(in the rows, 128 means zero)
[149 119  98 126 123 132 127  99  80  56 109 126 106 144 125 105  94 200
 108 119  78 164 113  90 130  85  86 170 170 168 167 107  49 156 112 144
 117 145 185]  k627
[129 154 149 106 148 149 113 116 122 138 119 142 121 138  88 140 144  91
 143 105 129 180 135 119 130 115 134 133 108 114 108 109 104 102  52 181
 163 136 135]  k458
[ 91 104 124 162  83  98 143 141 132  67 138 172 111 132 196 155 110 155
 143 172 143  96 112 136 114 126 156 122  21 139 184 105 113 191 137 158
 114 169 130]  k121
[129 126 116 141  87 136 164 141 116 111 122 100 134 172  80 135 128 170
 143 135 144  97 158 188 115  83 100 165 121  86  79 157  65 170 134 158
 108 152  96]  k121
[106 116 104 137 103 163 175 110 125  98 135 112 109 147  87 136 164 132
 173 156  88 139 129 109 108 142 108 186 163 140 109 132 142  99 126 197
 168  96 106]  k458
[183 107 108 135 101 116  97 166  99 118 124 109 174 122  88 152  87 116
 143 146 161 121 153 148 140 123  99 128 150 102  70 123  85 124 133 147
 136 143 131]  k33
[112 106 146 133 125 105 117 123 137 104 169 130 132 118 161 152 136 124
 123 203 195 135 172 147 145 180 136  70 107 166 166 120 120 123 134  52
 154 175 117]  k119
[111  61 140 141  69 133 103 137 126 142 139 113 121 134 123 110 117 169
 122  79 136 126 133 150 125 127 122 154 146  94 148  94 118 128 110 165
 121  98 128]  k33
[121 139 164 131  73 133 154 136 135 103 149 166  76 151 129 119 126 159
 103 157 114 124 135 117 130 178 106 127  79  75 142  99  63 111 151 107
 127  93 106]  k451
[146 143 140 167 127 133  63 126 108 141 163 147 159 145 135 147 151 157
 142  70  87 148 114 121 120 148 138 136 133 125 121 102  76 155 113 157
 127  84 162]  k802
[110  92 156 165 113 115 120 130 162 107 160 138 112 103 177 144 146 107
 116 147 130 108 147 171 133 136 124 100  87 167 156 146  68  73 132 129
 118 169 111]  k451
[173 181 124 138 125 134 141 173  82  92 135 157 116 116 100 119 110  88
  90 113 155 126 114 128 150 117 102 108  68 117 122 115 100 128 155  90
  98 145 162]  k451
[ 96 181 126 127 150  92 101  66 166 139 167 163 108 140 157 118 126 174
 140 113 157 110 153 148 114 123 108 124  72 160 151 121 142 102 121 157
 111 105 134]  k119
[128 173 112 136 119 111 159 141 141 175 132 104 148 125 106 163 130 151
 147 158 139 130 125 119 119 147 113 156 104 142 106 120 124 105 123 118
 111  60 109]  k994
[129 151  88 139 194 129  98 105 139 122  75 126 100 119 102  94  99  93
 139  90 146 152 123 136  97 100  99 107  95  76 104 132 135 173 117 156
  99  77 181]  k196
[104 112 141 123  89 134 120 142 142 161 143 109 134 118 123 167  74  97
 171 131 172 144 153 175 108 137 155  88 127 176 169  82 155 128 153 101
 133 181  93]  k665
[102 189 128 171 169 110 123 120  96 118 184 152 151 135 119 148 137  90
 194 152 123 154 129 109 106 135 149 132  79 140 114  96  87 162  93 169
 137 141 165]  k121
[151 162 127 173 129 122  85 142 140  94 109 117 122 119  96 111 146 135
 124  68 116 189 169 102 182 110 142 191 110 101 132 107 192 131 147 110
 149 122  91]  k627
[116  79 154 134 112 132 134 158 111  93 118 103 105 116 112 154 124 185
 162 180 120 172 141 186  98  93  93 138  75 112 135 116  44 132 106 172
 142 197 104]  k119
[127 137 140 174 105 104  91  65 153 135 140 127 153 149 156 109 173 183
 170 106 175 115 140 126  95 105  95  94 135 158  75 160 131 117 143 164
 131 122 104]  k196
[ 95 140 127 144 126 161  93 130 121 109  96 121 108 119 113 181 128 117
 142  83 109 117 142 209 123 103 134 157 165 131 179  84  54 183 102 175
 123 152 136]  k119
[113 137 131 117 106 142 197 141 123 119 162 110 153 150 111 172 135 175
 143 125  70 101 105 149 147  82 111 115 164 113 187  96 116 160  32 189
 128 131 155]  k665
[115 149 110 172 109 137 118 111 180 129 111 109 127 128  95 162 119 129
 118  31 144 176 124 145 119  92 148 152 109 186  95 145 142 165 107 115
 119  68 123]  k196
[146 114 170 111 103 130 141 154 107 149 143 150 116 118 128  98 151 154
 123 129 183 119 118 171 136 109 140 154  68  86 113 128 175  75 196 171
 100 165 101]  k503
[132 144 117 108 117  98 152 124 137 137 112 174  98 136 114 110 142 122
  83  80 103 204 133 126 141 134 109 149 136 155  98  93 107 105 124 145
 125 109 175]  k503
[118 120  99 190 120 128 151 169 119 169 145  83 123 168  43 136 144  72
 115  75 112 123 159 159 155 123  97 147 147 105 105  83  98 112 121 151
 103  74 175]  k659
[118 127 143 182 154 114 128 155 142 149 175  88 152 108 187 121 179 133
 145 172 138 132 145 135 157 151 115 151 136 105 140 138 183 128 130 168
 132 141 142]  k451
[114 116 134 113 150 102 118 111 105 137 134 129 124 117  99 161 109 150
 130  78  74 149 144 181 151  86 155 103 112 148 183 137  65 136 104 144
 175 146 101]  k665
[157 139 138 166  94 159 116 142  92 145 182 112 144 147  86 138 132 108
 140  70 133 156 139 148 126 146 171 145 111 170 139 133 137 132 145 111
 156 109 134]  k802
[131 110 111  94 110  97 166  73 111 119  96 138 125 114 141 105 142 146
 115 146  61 136 135  92 137 155  83  65 148  93 178 113 137 130  98 160
 152 117 188]  k33
[107 103 125 124 109 100 128 168 122 136 124 134 116 134 155 133 127 134
 144 117 161 146 118 159 106 146 139 144 131 156 148 103 118 159 119 144
 177 137 111]  k994
[122 120 134 146  97 163 118 106 134 104 142 150 130 154 129 129 120  90
 143  90 143 127 116 124 100 115 158 113 109 144 146 101 120 136 117 113
 123 158 157]  k627
[161 127 142 155  96 148 126 107 143 133 118 135 147 115 173 122 121 131
 152 101 194 136 125 120 145 140 122 149 131 131 119  90  87 134 128 179
  90 158 143]  k802
[118 101 131 174 179 122  18 166 127 100 166 114 144 153 122 149 130 139
 146 105 110 141 135 139 132  84  98 111 133 131 122 116  82 121 130 162
 119 134 121]  k196
[139 101 138 127 142 117 131 142 153 156 149 145 142 129  82 162 111 142
 126  98  75 166 154 159 132 124 130 135 118 108 108 129  80  95  81 135
 132  92 122]  k503
[132 170 109 129 144 165 165 156 128  86 111 115  99 130 119 136 110 103
 163  68 137 125 100 173 124  98 108 130 145  93 121 106  19 170 126 197
 119 155 135]  k119
[ 84 136 149 146 108 125 138 116 115  92 168 156 117 137 131 101 141 100
 142 129 107 110 137  95 118 114 114 140 112 129 190  83 147 113  98 145
 129 142 119]  k33
[117 124 120 158  56 126 162 107 152 117 120 141 126 165 165 153 133  77
 120 157 138  79 146 150 124 164 134 138 124 102 108 123  16 154 174 144
 123 124 132]  k33
[116 147  91 156 121 156 115 124 146 122 138 146 124 160  63 104 130  73
 151 115 126  73 175 125 113 144  93 146 153  81 143  91 194 121  80 122
 102  55 138]  k802
[121 122 149 120 224 118  68 104  68 149 128 131 137  90  63  90 116 125
 122 129 111 109 113  94 137 136 140 108 137  51 130 140 111  99 135  62
 123  73 121]  k196
[121 141 144 109 118 123  80 105 146 133 111 126 110 139 108 135 106 188
 136 124 108 156 119  71 115 137  88 144 145 118 110  70 168 101 141 176
 112  82  99]  k659
[ 86  90 129 137 133 125 170 163 118 131 163 134 117 136 106 138  95 107
 139 214 132 110 154 121 142 159 121 168 115  94 160 105 130 118 121 103
 158 138 105]  k451
[108  86 110 160  79 181 161  98 132 140 126  83 152 165  78 110 155 150
 168  56 122 120 125 114 120  57  91 167 192 147 106 113 126  79 130 165
  98 159 111]  k627
[126 126 149 131 104 132 134  81 149 137 109 140 130 120 152 140 159 172
 136  73 112 197 119 156 100 126 109 125  93 142 101 111 104 144 154 163
 124 167 162]  k119
[110 101 104 124 149 115  93 133 125 135 105 137 106 107  92 107 143 154
 149 102 123 127 108 126 114 106 142 120  76  81 133 140 169 117  51 185
 155  51 105]  k802
[136  79 143 143 127 138 181 105 132 134 123 134 138 135  85 143 116  77
  87 118 112  77 136 161 136 135 146 136  98  72 134 136 103 143 113 100
 113 121 168]  k659
[135 110 133 164  97 106 159 145 115 156  71 118 125 127 111 120 170 104
  91 174 131 163 167 109 150 109 145 175 102 101 119 134 140 122 102 107
 133 119 120]  k503
[111 102 109 108 121 128 143 140 131 130  87 119 109 130  55 156  98 118
  87  67 119 131 146 201 155  77 114 104 118 129 167 121 129 150  89 116
 126 136 152]  k196
[ 90 109 104 163  70  91 175 122 106 130  88 127 127 158  66 101 144 131
 130 148 136 136 168 122  86  71 106 161  70 146  89 141 147 145 106  87
 129 161  98]  k121
[134 160 124 115 135 140 115 116 102 117 120 140 114 148  75 131 108 164
 137 159 108  95 137  82 132 125 114 160 112  79 138 127 114 104  97 133
 133  58  86]  k458
[ 90 108 138 126 124  95 129 150 130 151 159 145 124 123  68 135 151 129
 142 107 137 116 140 161 142 137 117 104  91  96 140  77 252 100 110 162
 151 114 121]  k659
[121  60 128 148  85 105  55 122 154 166 109 135 136 161 151 101 138 190
 128  40 136 140 137  98 131 137 134 129 159 117 104 124 103 122 131 129
 163  90  62]  k802
[ 90 120 122 141 144 126 115 126 151 144 110 119 147 131 135 136 172  98
 122  75 113  94 121 160 118  96 147 131 156 117 130 137 138 144  79 136
 141 141 131]  k119
[137 162 118 156 106 148 164 166 177 121 138  97 140 141 122 117 119 142
 128  92 102 108  96 124 119  94 106 191 135  96  88 109 127 111 123 132
  49 116 147]  k627
[127 161 124 106 159 118  82  86 116 140 133 130 122 144  68 147 113 155
 117 164 115 150 170 177 101 152  99  93 115 110 121 138 145 157 142  91
 127  75 171]  k196
[144 129 144 152  96 164 105 117 142  76 132 114 109 170 168 134 182 150
 121 116 128 153 145 109 146 122 115 136 122 135 148 137 118 131 137 183
 141 132 106]  k458
[143 160 120 107 161 150  93 147  86 106 146 100 120 136  59 154 115 121
 149 120 118 143 151 175 124 144 114  91 185 118 124 125  49 139 129 114
 167 121 121]  k119
[100 116 136 131  77 163 145 154 122 140 133 127 136 151 101 186 161 113
 114 127 160  81 122 168 156 110 137 113 123 115 129 127 108 123 133 132
 133 143  90]  k451
[ 85 114 110 139 165 122 114 163 154 129 131 123  85 149  66 119 133  67
 108 123 135 171 133 153 119 132 106  94  69  89  73 116  83 100 158  89
 106  85 136]  k196
[101  99 138 137 145 128 128  83 137 168 172 147 161 143 113 141 110 133
 157 128 134 143 141 103 142 144 142 149 139 107 131  80 122 121  96 137
 134 105 144]  k665
[114 119 129 142  83 126 172 184 132 118 149  88 131 163 136 152 165 131
 127 145  79 116 125 153 154 149 142 133 142  90 135 117 115 154 141 171
 143 151 136]  k121
[115  87 140 152  96  98 125 137 119 140 132 122 157 133 101 127 121 155
 114 139 121 112 133 116 103 127  81 149 195 151 110  75 133 130  65 105
 103 129 161]  k659
[121 114 135 125 131 111  92 150 128 191 125  90 153 150 135 165 126 167
 101 127 103 135 146 149 141 135 168 161 151 118 148 149 128 164  54 125
 167  89 137]  k458
[100 134 138  93 136 137 170 107 130 143 132 134 158 144 136 131 122 124
 129 142 155 132 105  80 153 107 150 121 125 117 157  99 173 133 101  94
 129 189 137]  k627
[123  54 139 150  79 141 200 186 159 148 122 100 123 143 115 138 116 119
 105 133  98 127 131 159 123 127 158 204 163  97 114 140  79 127  94 120
 129 113 108]  k503
[171 138 158  99 113 115 143  88 109 102 128 166 153 167 138 100 159 179
 104 108  99 120 113  97 133 117 127  84  57  50 103 163 134 154 151 138
 137 159 143]  k121
[122 146 170 108 125 123 145 126 113 118 156 150 149 131 136 162 163 151
 122 196 127 130  92 128 111 111 128 215 101 172 111 113  98  91  91 173
 122 159 137]  k994
[133 115 118  77 131 130 181 107 134  84 144 119  98 169 133  94 112 145
  92 173  71 139 128  88 137 150 113 118 114  99 161 140 151 123 135 140
 131 134 170]  k121
[106  63 150 166  72 103 163 134  70 161 112 101 132 152 100 171 149 186
 119 138 120 162 142 160 143 106 108 130 107 141 130  97  18 158 144 147
 145 168 126]  k659
[116  70 140 138 111 125  42 111 116 161 105 134 161 159  69 133 116 169
 105 103 143 115 168 153 120  73  96 151 142 119 124 106 185 125 103 106
 107 136 138]  k196
[121 171 160 131 180 130 103 100 166 113 101 119 125 124  93 136 166 107
 101 106  88 139 139 120 155  89 114 119 128  81 107 146  80 104  79 122
 110 107 104]  k196
[127 136 123 131 111 146  71 145  91 119 139 156 135 163 109 157 166  97
 138 141  82 106 125 156 122 136 128 145 136 119 137  88 125 124 143 201
 140 138 165]  k802
[ 71 117 119 101 111 125 131 140 102 155 117 134  92 172  84 134 144  90
  71 179  99 126 156 179 115 121 132 163 102 140 174 106 128 134  95 105
 126 132 167]  k802
[101 148 136 141 124 145 121 148  87 108 131 113 112 101  97 145 147 140
 186 168 108 122 129 160  89 127  85  88 111 117 157  83 102 108 155 142
 105 159 116]  k119
[136 106 125 171  67 111  71 111  89 151 100 154 139 148 102 110 125 143
 121  66 139  71 165 141 132 101 167 202 123 148 155 139 164 134 152 116
 162 123  69]  k802
[129 138 134 152 105 137 106 130 129 139 115 131 138 136 114 134 128 108
 136  66 128 135 153 164 124 111 134  99 128  98 161  87 151 181 110 117
 119 129 141]  k665
[138  58 122 128 120 140 109  75 129 138 125 114 128 137 131 107 114 164
 140 131 101 150 151 105  97 139 112 145 135 151 142 152 155  90 117 153
 150 116 142]  k458
[101 156 150 132  74 113 138 159 128 100 167 110 112 110 127 101 189 177
 130  92 182 134 124 183 120 111 115 136 144 130 125 122 181 157  77 167
 137 112 102]  k33
[174 174 136 135 114 150  99  72 139 139 103 107 129 150 127 130 146 139
 127  64 133 165 157 105 144 127 144 155 164 146 109 158  99 129  91 178
 169  92 116]  k458
[144  76 111 132  88 115 122 161 102 135 124 133 140  82  69 132  83 158
 124  95 154 116 126 176 141 117 129 174  86  83 127 100 179 128 104 165
 117  94 153]  k33
[ 67 136  97 138 131 105 117  89 107 133 156 165 151 115 123 127 132 149
 157 138 182 101 140 110 125 138 102 122 135 124 167  75 206 171 100 132
 112  84 145]  k33
[181 111 108 118  88 113  98 137 137 109 128 108 111 115  97  95 100 164
 157 115  93 152 134  79 134 146  82 111 133  89 115 102 168  46  90 231
 156  54 140]  k33
[113 116  98 136 126 119 158 132 158 144  89 126 122 140 135 147 124  77
 133 123 117 132 124 149 118 133 115 115 124 106 101 101  43 134  93 162
 131 140 183]  k119
[113 110 114 110 100 106 124 118 124 167 118 148 110 138 151 126 131 170
 115 124 141 113 116 174 121 151 146 122  64 113 144 135 145 148 174 152
 129 104 142]  k802
